Below are the code and all the weights of a small trained network. Each question names an input and a class and asks about switching units off, where a switched-off unit gives its printed mean instead of its output.

import numpy as np


def w(rows, s, z=0):
    codes = np.array(rows[::2]) - 128.0
    scale = np.full(codes.shape[1], s)
    scale[-1] = z or s
    return codes * scale


def norm(h):
    return h / np.sqrt((h * h).mean(-1, keepdims=True) + 1e-5)


def f(y):
    return np.maximum(y, 0)


def log_softmax(a):
    a = a - a.max(-1, keepdims=True)
    return a - np.log(np.exp(a).sum(-1, keepdims=True))


def net(x, mask):
    res = np.array(x, float).reshape(1, 7) / 4 @ E
    u = 0
    for l in range(2):
        y = f(norm(res) @ A[l][:, :-1].T + A[l][:, -1])
        res = res + np.where(mask[u : u + 9], y, B[l][:, -1]) @ B[l][:, :-1]
        u += 9
    return log_softmax(norm(res)[-1] @ U[:, :-1].T + U[:, -1])


A, B = {}, {}
E = w([
[163,129,2,125,141,84,140,174,149],'x0',
[127,129,128,129,127,129,128,128,125],'x1',
[42,177,105,58,35,121,117,139,233],'x2',
[215,183,147,122,115,111,5,182,148],'x3',
[128,127,129,127,129,129,128,131,129],'x4',
[128,129,128,131,128,126,128,128,128],'x5',
[127,124,128,127,128,128,127,129,130],'x6',
],0.0092)
A[0] = w([
[147,150,157,137,140,138,131,111,75,67],'0.n1',
[137,138,144,142,110,114,97,142,112,5],'0.n2',
[79,125,140,142,140,126,157,109,113,46],'0.n3',
[90,157,91,126,99,149,119,133,157,5],'0.n4',
[69,153,132,125,99,126,112,141,157,59],'0.n5',
[101,88,117,142,153,133,229,112,93,198],'0.n6',
[41,96,103,123,115,122,202,109,129,89],'0.n7',
[156,128,7,142,130,118,132,139,133,169],'0.n8',
[178,110,145,139,161,110,104,121,92,108],'0.n9',
],0.015,0.0025)
B[0] = w([
[151,125,124,81,189,81,187,91,240,183],'0.n1',
[94,118,154,190,167,98,126,114,97,153],'0.n2',
[195,39,97,148,18,166,163,181,148,173],'0.n3',
[132,98,178,62,105,72,167,108,245,175],'0.n4',
[56,160,71,153,114,166,95,122,5,186],'0.n5',
[51,66,161,123,145,54,9,103,59,246],'0.n6',
[174,220,123,126,160,191,240,150,180,226],'0.n7',
[146,97,14,80,172,126,120,166,85,231],'0.n8',
[150,142,136,145,113,202,195,172,100,211],'0.n9',
],0.014,0.012)
A[1] = w([
[165,98,55,117,131,89,118,126,162,38],'1.n1',
[169,169,181,156,156,159,128,119,159,73],'1.n2',
[101,122,114,95,55,72,13,131,147,2],'1.n3',
[135,133,205,53,114,132,148,82,161,127],'1.n4',
[78,182,172,158,98,95,22,65,111,44],'1.n5',
[158,71,249,190,106,104,126,104,147,80],'1.n6',
[82,178,172,190,35,132,137,130,157,95],'1.n7',
[240,167,134,111,143,133,116,134,151,119],'1.n8',
[123,195,215,172,140,171,169,89,128,90],'1.n9',
],0.017,0.0024)
B[1] = w([
[101,154,254,182,95,140,134,85,149,237],'1.n1',
[99,133,181,148,157,56,79,140,110,194],'1.n2',
[112,192,115,133,111,102,43,124,143,211],'1.n3',
[152,104,141,150,181,127,136,154,73,204],'1.n4',
[216,77,155,83,191,79,214,135,164,207],'1.n5',
[104,203,85,91,125,139,195,140,197,254],'1.n6',
[184,50,149,164,140,139,139,114,119,213],'1.n7',
[162,160,101,129,105,170,122,147,117,210],'1.n8',
[89,122,109,124,29,123,19,79,147,254],'1.n9',
],0.021,0.0084)
U = w([
[37,162,112,83,137,144,243,132,200,254],'0',
[118,239,155,135,57,106,27,135,194,135],'1',
[118,25,136,160,15,207,132,82,118,132],'2',
[233,45,181,111,138,53,91,110,161,37],'3',
[62,37,122,137,202,98,110,137,10,112],'4',
[212,171,119,194,134,224,115,206,42,36],'5',
],0.013,0.0022)

Each question gives the input, the list of numbers given to net, and the class t.
The units are the neurons (one row each of A and B). Each row of codes is followed by its name. A weight is (code - 128) times the scale printed after its matrix; where a second scale follows, it is the last column's (A, B and U).
mask holds one flag per neuron, layer by layer. A switched-off neuron (its flag False) gives its mean, the last column of its row in B, instead of its output. The means were averaged over made-up inputs and are rounded, as every weight is.
A unit's drop is (log p(t) with every unit on - log p(t) with that unit switched off) / (log p(t) with every unit on - log p(t) with every unit switched off).
The circuit of an input: a set's keep is (log p(t) with only the set's units on - log p(t) with every unit switched off) / (log p(t) with every unit on - log p(t) with every unit switched off). Starting from the 12 units with the biggest drops (on a tie, the unit counted first), units are removed one at a time, each time the one whose removal leaves the highest keep (on an exact tie, the one counted first), for as long as the keep stays at least 0.8.
units of the circuit, in order: the units of the circuit, biggest drop first
k most important neurons: the k neurons with the biggest drops, biggest first
top k neurons in layer l: the k neurons of layer l with the biggest drops, biggest first
input [-2,-5,-4,-2,6,2,3], class 0: units of the circuit, in order	[1.n6 0.n8]
input [-1,4,-5,0,3,-8,-4], class 0: units of the circuit, in order	[1.n6 0.n8]
input [-1,-7,0,-1,4,0,3], class 0: 4 most important neurons	[0.n3 0.n6 0.n8 0.n7]
input [-4,2,4,2,-4,-7,-4], class 3: units of the circuit, in order	[1.n5 0.n7]
input [3,6,-4,-6,5,5,-7], class 4: units of the circuit, in order	[0.n6]
input [0,7,8,-7,-2,2,-1], class 2: units of the circuit, in order	[0.n8 1.n7]
input [-6,1,-6,7,-7,-1,-8], class 1: units of the circuit, in order	[1.n9 0.n8]
input [0,-3,2,-6,-6,-5,-8], class 2: 2 most important neurons	[0.n7 0.n8]
input [-4,3,7,6,0,-7,6], class 3: 2 most important neurons	[1.n5 0.n8]
input [-7,7,3,2,-3,-8,-8], class 3: 3 most important neurons	[1.n5 0.n7 0.n9]
input [-4,-6,6,0,-3,-5,6], class 2: 2 most important neurons	[0.n6 0.n8]
input [-1,-3,-6,-4,0,6,6], class 0: units of the circuit, in order	[0.n8 1.n6]
input [-6,2,0,-1,-7,4,0], class 0: top 2 neurons in layer 0	[0.n8 0.n3]
input [3,6,6,0,-8,-5,5], class 0: units of the circuit, in order	[1.n9]
input [-5,6,-8,5,6,1,2], class 1: units of the circuit, in order	[0.n8 1.n9]
input [-4,-8,4,1,7,3,-6], class 3: 4 most important neurons	[0.n8 1.n5 0.n7 0.n9]
input [-1,-3,7,-2,-5,-7,2], class 2: top 2 neurons in layer 1	[1.n7 1.n6]
input [0,1,-4,3,-8,3,7], class 1: top 2 neurons in layer 0	[0.n8 0.n3]
input [7,5,0,8,8,1,-1], class 5: 4 most important neurons	[0.n6 1.n9 0.n8 0.n4]
input [-4,8,-7,-6,7,-7,-4], class 0: most important neuron	[1.n6]
